[ 38  80  -6   1 -32 -24  21  -3 -20 -15 -32 -39  10  -6  29  -1 -18  17
  -2  15  31 -32  -2  -2 -10 -50  14 -30  13  -7   5   0  12   4   1 -20]
N
[-25 -11  -6  -1 -15   1  25   3  38 -55  36 -25  23 -27 -41  12  42  24
  21  -8 -31  15  11   9  24 -65   9  13  31 -20 -39 -20  11 -19   7  10]
N
[ 39  74  -8   1 -22 -26  32   2 -16  -3 -38 -35   7  -1  29   2 -22  21
   6  20  36 -29 -17   0  -1 -52  17 -36  16   4   7  -5   9   2   1 -31]
B
[ 50  58  -4  21   0   3  15  -6 -30  13 -43 -22   3 -24  43   4 -25  37
 -16  41  22 -19  10  -8 -10 -61  11  -5   7  -8   5 -10  14  -4  -2  -1]
Y
[ 43  77  -5   2 -26 -11  34   3 -16  -1 -35 -36   9   3  32  -9 -29  19
  17  22  24 -48  -8  -8  -1 -38  21 -33  16   3  11 -10   0   4   1 -17]
V
[ 30  12   8   2  31 -20  -6   5  73 -84 -10 -40  37   0   0   5  38  19
  -7 -37   2  -6   1 -31  20 -10   0 -35 -38 -32   7  89 -35  13 -20 -13]
U
[ 43   3   0   5  28 -29  -2  11  83 -91 -15 -38  26  -6   3  -2  37  36
 -11 -36  -7  -2   1 -33  15 -12   6 -22 -34 -26   6  97 -31  13 -18 -20]
Y
[ 51  87  -8   9 -23 -13  34   1 -25 -11 -36 -40   5  -8  28   0 -19  29
   6  23  32 -24 -10   1  -8 -49   3 -30  14  -3  10   4  11   6  -4 -26]
L
[-11 -15   1 -27 -42   9 -27  17 -54  29  14  17 -34   9  28   1 -35 -31
 -45  14  49  32  -1   6 -10  20  -9  18   0  34 -38  -2 -12  14  -7   0]
N
[ 32   6  -4   1  31 -22 -11   5  75 -79 -11 -42  29 -10  -9   0  42  36
  -3 -42   0  -5  -3 -31  11  -5  11 -33 -43 -32   7  87 -36  13 -19 -18]
R
[ 47  82  -8  10 -28 -35  35  -1 -27  -7 -34 -36   4   0  34 -10 -26  18
  -4  28  34 -37 -14  -5  -8 -53  19 -34  20   7  12  -6  12   1  -1 -14]
F
[  17   12    6   14   34  -25   -3    1   54 -106  -14  -40   61   12
  -16   42   63    1   -5  -28   -7   -5    4  -13   21    9  -20  -25
  -25  -38  -21   64  -12   18  -14  -24]
U
[ -8  24 -17 -15 -18 -27  51   7  10 -34  32 -21   4   0 -26 -13  22  50
   0  -5 -39  -1  17   3  60 -71  42  24  45 -12  -5 -51   7  -7  -2  -7]
V
[ 49  64 -10  24  -2  13  25  -9 -29  19 -29 -20  -1 -20  49   9 -28  27
 -21  29  32 -29  -1  -7 -16 -62  22 -16   9  -2  11 -19  11  -1  -2  12]
F
[ 47   4   2   9  31 -13  -4   4  76 -86 -18 -37  23  -1  -1   2  45  24
 -12 -35   2  -5  -1 -29  14   2   2 -31 -45 -28  10  91 -38  19 -16 -11]
L
[-20 -20   7 -34 -46   5 -32  17 -53  31  15  18 -27   6  17  -7 -36 -43
 -40   7  42  27   2   2  -1  35  -6  20  -3  28 -39  -4  -7  13  -8   0]
N
[ 27   8  12  15  35 -29  -5   4  62 -99 -12 -42  67  15 -13  33  62   2
 -13 -24  -2   1  10  -6  23  -1 -24 -24 -30 -42 -20  66 -15  14  -7 -19]
U
[ 15 -27  -9 -32 -32  10 -17  23 -55  57  13  35 -35  -6  32 -25 -57   6
 -53   7  54  28  17  13   3  12   9   5   7  -7  -6 -17 -26   9 -10   2]
R
[ 33   5  -1   4  33 -23  -3   5  83 -80 -18 -36  26   6   3  10  44  27
 -15 -36   0  -7  -6 -24  20  -6   7 -33 -37 -31   3  87 -29  14 -14 -22]
B
[ 50  80  -9   7 -26 -24  31  -1 -21 -15 -33 -38   1  -2  25 -11 -19  38
   6  20  30 -26  -9  -5  -6 -59  16 -28  16  -4  25   1   6   2  -1 -19]
L
[-16 -16  -8  17 -15   5  32   5  39 -64  40 -27  25 -38 -48   7  34  37
  31 -13 -33  13   6   4  30 -71  16  24  37 -24 -33 -12  -5 -22   6   8]
Y
[ -3  18 -21  -5 -25 -32  36   8   8 -61  35 -18   7  -5 -26  -7  23  57
  -1 -17 -32  17  24   3  54 -78  37  27  46 -18  -8 -36   8  -8   3  -9]
Y
[ 29   2  -1  -2  29 -24  -1   9  78 -85 -18 -36  24   4   0  13  43  23
 -12 -39   1  -7 -11 -23  14  -7  -3 -29 -37 -25   1  86 -29  15 -17 -22]
B
[ 47  63 -14  22   4   6  10  -7 -39  14 -35 -20  -4 -27  41   5 -31  40
 -16  44  41 -21  10   2 -24 -62  13 -20   8  -9  -4 -26   5  -8   1   2]
R
[-13 -18   6 -33 -43 -10 -14  17 -50  40  17  18 -31  15  22 -12 -39 -37
 -46  12  45  28 -19  -2   4  30   5  21   1  43 -24  -3  -3  15 -19   2]
F
[ -2  14 -28 -10 -22 -22  41   9   6 -46  40 -26  10 -10 -29  -1  17  59
   3 -12 -21  18  18   4  47 -81  35  22  42 -17 -13 -50   8  -5  -2   2]
R
[ 40   8   2   8  29 -23  -2   9  84 -87 -15 -43  30  -4   4  -2  36  31
  -4 -41  -5  -9   3 -31  15 -14   9 -23 -35 -27   6  96 -39  15 -13 -21]
Y
[-18 -11  -5  12  -8   4  37  -1  29 -49  41 -22  20 -25 -49   0  38  28
  18  -6 -38   5  -5   4  31 -59  15  18  32 -24 -17 -25  11 -21  -2  22]
F
[-22 -13 -10  18 -15   7  34   4  34 -54  42 -18  16 -34 -47   5  39  19
  12  -4 -24   8   0   2  28 -64  12  17  33 -17 -33 -20   3 -24   3  18]
F
[ -4  26 -26 -14 -18 -10  34   7  10 -47  42 -21  -1 -15 -24   1  31  50
  -3 -11 -30  12  28   7  52 -79  34  24  42 -20 -18 -48   3  -5   4  -1]
N
[  21    2    3   25   25  -28   -1   -2   66 -100  -10  -39   57   17
  -13   34   69   -3  -26  -31   -9   -5    1  -14   19   12  -12  -19
  -30  -33  -17   67   -6   15   -8  -13]
F
[ 33  92   0   0 -22 -23  30  -5 -36  -7 -34 -39  14  -4  30   6 -33  21
  10  29  36 -33  -8  -6  -5 -48  16 -31  23   2   6 -10   0   3  -5 -26]
U
[  0  15 -24 -15 -23 -28  48   7  11 -46  33 -13   0  -1 -19   8  21  51
   0 -11 -24  10  10   9  55 -84  35  21  48 -10 -11 -51  11  -5   3  -6]
B
[  36   10    4   21   35  -15   -3    1   69 -114  -13  -42   51   11
   -8   38   67    4  -18  -30  -10   -5    7   -9   12    8  -20  -22
  -34  -37  -27   69   -9   23   -7  -17]
N
[ 42  88   5  -7 -21 -22  29   0 -29  -8 -34 -37  18   2  33  -3 -34  22
   9  26  36 -32  -6  -2   0 -56  13 -33  21  -5   9  -9   7   3  -7 -20]
U
[ 44  69 -12  21   4  -2  14 -15 -37  18 -36 -28   2 -21  39   9 -20  40
 -22  44  41 -20   2   3 -20 -65  19 -14   5  -8   5 -27  11  -2  -6   1]
R
[-15  -7   9 -26 -38  12 -23  18 -49  40  19  19 -27   9  19  -9 -38 -35
 -24  23  45  28  -6  -2  11  16 -10  17   0  32 -18  -7 -12   4  -9  -2]
U
[ 54  67  -6  28  13  21  26  -3 -31  11 -38 -23  -6 -30  39   7 -20  33
 -15  43  33 -21   2   1 -13 -65   5  -8   4  -6   2 -18  10  -1  -3  -2]
L
[ 34   2  -2   1  38 -19  -5   9  81 -84 -18 -39  26  -2   3  16  40  25
  -5 -39  -1 -11  -9 -30  17  -6   7 -30 -41 -24  -3  87 -35  16 -15 -21]
B
[ 10 -25  -5 -28 -28  17  -6  27 -43  58  11  38 -36   2  33 -28 -49  -3
 -44   4  39   9  14  11  12  14  11   6  13  -4  -2 -20 -25   8  -7   2]
V
[ 37   3  -2   1  35 -25  -3  11  87 -83 -21 -40  34   0   2  12  43  24
  -8 -42   1 -13  -1 -26  18 -12   4 -32 -42 -31   6  83 -32  13  -8 -21]
B
[-16 -19  -7  16 -15  12  24   5  44 -60  40 -23  21 -38 -47   7  31  32
  30  -3 -28  14   9  -2  27 -61  13  25  34 -22 -41 -10  -2 -25   4  16]
Y
[ 51  75  -8   7 -26 -21  34   0 -23 -10 -35 -36   6  -3  31  -4 -18  24
   7  20  33 -26 -15  -3  -4 -51  19 -38  18   0  16   3   8   7  -7 -21]
L
[  0  22 -24 -12 -22 -19  49   6   8 -37  36 -27   7  -4 -23  -4  24  53
   5  -5 -39   0  22   1  59 -77  36  22  44 -13 -11 -52   1  -6   0   8]
V
[ 46  70  -2  26  -2  11  20 -16 -31  27 -32 -17  -5 -19  44  -1 -24  30
 -40  41  34 -21   5   1 -12 -54  17 -15   6 -10  10 -18   9  -6  -3   7]
F
[ -8 -22   2 -31 -50  -1 -20  17 -58  47  18  25 -32   8  24  -1 -35 -45
 -47  13  47  24  -8   1   5  30  -4  25   2  39 -33  -9  -9  16 -13   7]
F
[-16 -17  -4   9 -14   0  25   6  41 -66  36 -25  26 -25 -47   2  38  27
  30  -4 -33  10   1   3  27 -65   9  24  34 -19 -27 -10   7 -25   0  11]
Y
[  1  16 -18 -11 -24 -26  42   7   8 -52  34 -20  11  -9 -26  -5  22  47
   4 -14 -32  12  20   1  57 -79  40  32  46 -11 -11 -43   9  -4  -3  -4]
Y
[ 51  69  -7  27   1   8  12 -11 -35  14 -33 -25   4 -24  42   5 -31  40
 -23  37  44 -22   6   4 -22 -66  14 -16   5 -15   0 -19   7  -5  -2   2]
R
[  7  15 -27 -11 -25 -27  42  11   0 -50  34 -22   5 -15 -27  -4  25  56
   8 -14 -38  14  21  -5  62 -86  39  27  48 -12 -10 -41   7  -3  -4  -2]
Y
[ 42   8  -5   7  33 -23   1  11  80 -82 -18 -41  20  -9  -5  -3  47  33
 -14 -32   0  -3  -1 -35  16 -12   6 -28 -39 -29  14  92 -31  14 -18 -18]
L
[ -5  20 -26 -11 -21 -16  41   6   4 -53  41 -23   2 -16 -29   5  30  49
   2 -14 -35  10  20  -1  54 -81  43  22  48 -14 -19 -49   7  -2  -1  -2]
N
[  1 -30  -4 -27 -35  12  -9  19 -43  55  22  37 -32   5  30 -24 -50  -4
 -62   1  44  25  11  12   4  18  12  12  16  -7  -1 -15 -15   5 -11  14]
F
[ 47  77  -7   5 -21 -34  27  -2 -28 -12 -34 -37  10   2  28 -14 -34  30
   6  22  35 -36  -8   1 -16 -53  18 -31  17  -3  16 -11  10   2  -2 -17]
R
[ 46  74  -4   5 -29 -18  34   0 -27  -4 -28 -33  12   4  32  -5 -30  15
  -2  14  30 -34 -12  -4  -8 -41  17 -32  21   1  10  -3   7   4  -3 -14]
F
[  7 -36   1 -30 -24  15   0  22 -36  52   9  40 -34   6  31 -25 -54   6
 -47   1  36  18  13  13   7  25  16   5  10  -3   0 -19 -24  10  -7   3]
V
[-15  -5  -4  18 -10  17  30   7  35 -58  35 -18  15 -35 -52   2  36  27
  21 -11 -26   6   8   2  30 -60   1  27  32 -30 -38 -12   8 -17   4   7]
L
[  5 -29  -1 -36 -28  12 -18  16 -40  49  16  41 -32   6  31 -23 -44  -1
 -65  -7  44  27  23  16   4  17  22   9  10 -13   4 -20 -19  10  -7   2]
N
[ 13 -19  -9 -26 -19  13  -6  21 -49  51   9  41 -38   9  35 -20 -52   1
 -60   7  44  16  13  20   7   7   9   9  19  -8   2 -25 -18   4  -7  -4]
B
[ 33  13   2   2  27 -21   2   8  79 -76 -18 -43  27   1  -4  -2  46  35
  -6 -35 -10 -19  -5 -29  22  -1   6 -28 -39 -33  10  88 -38  14 -17 -21]
V
[-11 -29   2 -29 -45   1 -17  22 -42  47  25  26 -29  11  27 -11 -37 -45
 -47  15  43  26  -8   1   5  21  -2  27   2  39 -21  -8  -5   7 -11  10]
F
[-19 -11  -9   4 -10   7  26   4  38 -59  40 -24  21 -32 -45  13  42  21
  16 -11 -27  13   7   6  23 -61  12  17  30 -21 -37 -20   9 -18   2  11]
N
[ 38  56   3  16   5   7  14  -9 -36   3 -37 -17  10 -27  43  18 -33  30
 -16  42  35 -20  11   1 -16 -63   2 -15   6 -15   0 -24   9  -8  -1  10]
U
[ 51  64  -5  26   7  19  20  -8 -35  21 -42 -22  -3 -28  44  12 -20  35
 -23  41  37 -16   5   3 -13 -56   9 -14   2 -14   5 -15   7   1  -2  -3]
L
[ 40  70   3  15   4   3  19  -9 -30  17 -37 -19   8 -23  49  13 -31  26
 -13  41  38 -26   9   1  -9 -71  10 -12   5 -11   8 -26   9  -3   2   0]
U
[ 52  87  -7  12 -20 -13  28   2 -26 -12 -39 -37   3   1  33  -5 -23  28
   2  27  35 -27  -3  -1  -8 -47   7 -29  13  -1  11  -1   9   4   3 -24]
L
